Here is a tiny trained network, its code and every weight. The questions are about switching its units off for an input and a target symbol, where a switched-off unit gives its printed mean instead of its output.

import numpy as np


def w(rows, s, z=0):
    codes = np.array(rows[::2]) - 128.0
    scale = np.full(codes.shape[1], s)
    scale[-1] = z or s
    return codes * scale


def f(y):
    return np.maximum(y, 0)


def softmax(a):
    e = np.exp(a - a.max(-1, keepdims=True))
    return e / e.sum(-1, keepdims=True)


def log_softmax(a):
    a = a - a.max(-1, keepdims=True)
    return a - np.log(np.exp(a).sum(-1, keepdims=True))


def net(x, mask):
    ids = ['αβγδεζηθλμπστφψω'.index(c) for c in x.split()]
    T = len(ids)
    res = E[ids] + P[:T]
    r = res
    for j in range(3):
        rows = slice(2 * j, 2 * j + 2)
        q, k, v = (r @ M[0][rows].T for M in (Q, K, V))
        z = softmax(np.where(np.tri(T) > 0, q @ k.T / 2**0.5, -1e9)) @ v
        o = O[0][rows]
        res = res + np.where(mask[j], z, o[:, -1]) @ o[:, :-1]
    y = f(res @ A[0][:, :-1].T + A[0][:, -1])
    res = res + np.where(mask[3:7], y, B[0][:, -1]) @ B[0][:, :-1]
    return log_softmax(res[-1] @ U[:, :-1].T + U[:, -1])


Q, K, V, O, A, B = {}, {}, {}, {}, {}, {}
E = w([
[70,171,170,205],'α',
[207,186,171,200],'β',
[249,97,67,87],'γ',
[58,79,71,123],'δ',
[155,119,127,127],'ε',
[113,153,123,36],'ζ',
[151,191,226,73],'η',
[204,99,170,90],'θ',
[94,144,224,168],'λ',
[32,159,185,143],'μ',
[146,254,134,122],'π',
[58,165,116,204],'σ',
[80,53,181,105],'τ',
[136,90,147,232],'φ',
[179,122,73,124],'ψ',
[158,215,40,167],'ω',
],0.014)
P = w([
[91,112,45,68],'0',
[115,107,34,64],'1',
[105,110,35,49],'2',
[111,109,20,53],'3',
[96,105,19,52],'4',
[93,103,2,39],'5',
],0.0026)
Q[0] = w([
[160,102,173,141],'h1',
[62,240,183,135],'h1',
[3,125,144,132],'h2',
[168,121,146,58],'h2',
[119,185,129,91],'h3',
[152,146,133,154],'h3',
],0.035)
K[0] = w([
[159,114,181,153],'h1',
[149,252,143,100],'h1',
[81,18,140,139],'h2',
[139,171,156,45],'h2',
[130,158,121,109],'h3',
[144,137,137,151],'h3',
],0.032)
V[0] = w([
[77,136,60,190],'h1',
[189,138,54,117],'h1',
[121,104,62,162],'h2',
[90,199,127,155],'h2',
[117,39,131,141],'h3',
[54,144,80,6],'h3',
],0.014)
O[0] = w([
[118,101,77,229,57],'h1',
[176,191,86,96,149],'h1',
[172,110,59,212,55],'h2',
[125,237,132,122,193],'h2',
[163,31,122,143,45],'h3',
[1,89,46,4,251],'h3',
],0.0087,0.0021)
A[0] = w([
[2,102,126,173,113],'n1',
[54,88,74,59,3],'n2',
[158,33,239,140,114],'n3',
[205,134,150,178,39],'n4',
],0.0044,0.0063)
B[0] = w([
[47,128,115,148,245],'n1',
[227,133,130,201,251],'n2',
[156,76,165,134,244],'n3',
[79,82,91,1,189],'n4',
],0.0078,0.0032)
U = w([
[77,177,160,226,108],'α',
[215,206,182,171,190],'β',
[249,92,53,92,6],'γ',
[92,65,44,183,159],'δ',
[150,117,110,142,253],'ε',
[95,121,74,65,179],'ζ',
[101,169,213,72,26],'η',
[221,80,184,75,172],'θ',
[88,132,253,187,168],'λ',
[6,136,148,153,65],'μ',
[108,244,129,132,33],'π',
[70,168,95,232,130],'σ',
[82,23,158,140,121],'τ',
[179,69,135,232,168],'φ',
[186,119,48,135,204],'ψ',
[152,197,44,186,97],'ω',
],0.0073,0.0054)

Each question gives the input, a string of symbols that net reads in full, and the target symbol t.
The units are the heads (2 rows each of Q, K, V and O) and the neurons (one row each of A and B). Each row of codes is followed by its name. A weight is (code - 128) times the scale printed after its matrix; where a second scale follows, it is the last column's (O, A, B and U).
mask holds one flag per unit, heads first, then neurons. A switched-off unit (its flag False) gives its mean, the last column of its rows in O or B, instead of its output. The means were averaged over made-up inputs and are rounded, as every weight is.
A unit's drop is (log p(t) with every unit on - log p(t) with that unit switched off) / (log p(t) with every unit on - log p(t) with every unit switched off).
The circuit of an input: a set's keep is (log p(t) with only the set's units on - log p(t) with every unit switched off) / (log p(t) with every unit on - log p(t) with every unit switched off). Starting from all 7 units, units are removed one at a time, each time the one whose removal leaves the highest keep (on an exact tie, the one counted first), for as long as the keep stays at least 0.8.
units of the circuit, in order: the units of the circuit, biggest drop first
unit that matters most: the unit with the biggest drop
heads that matter: for each layer, one digit per head in row order, 1 if its drop is at least 0.15 and else 0, layers parted by /
drop of u: that unit's drop, to one decimal
input ε ε θ λ γ σ, target σ: heads that matter => 110
input η ζ γ, target ζ: unit that matters most => h3
input λ γ δ σ, target δ: heads that matter => 110
input α β λ β λ, target β: heads that matter => 001
input λ γ γ, target γ: units of the circuit, in order => h1; h2
input β γ β θ, target β: heads that matter => 001
input τ φ α, target φ: units of the circuit, in order => h3; h1
input β σ π π τ, target τ: heads that matter => 111
input θ σ η λ μ δ, target δ: heads that matter => 111
input β β ψ, target β: drop of h3 => 0.8
input φ φ σ, target φ: drop of h3 => 0.8
input α η η, target η: drop of n4 => 0.0
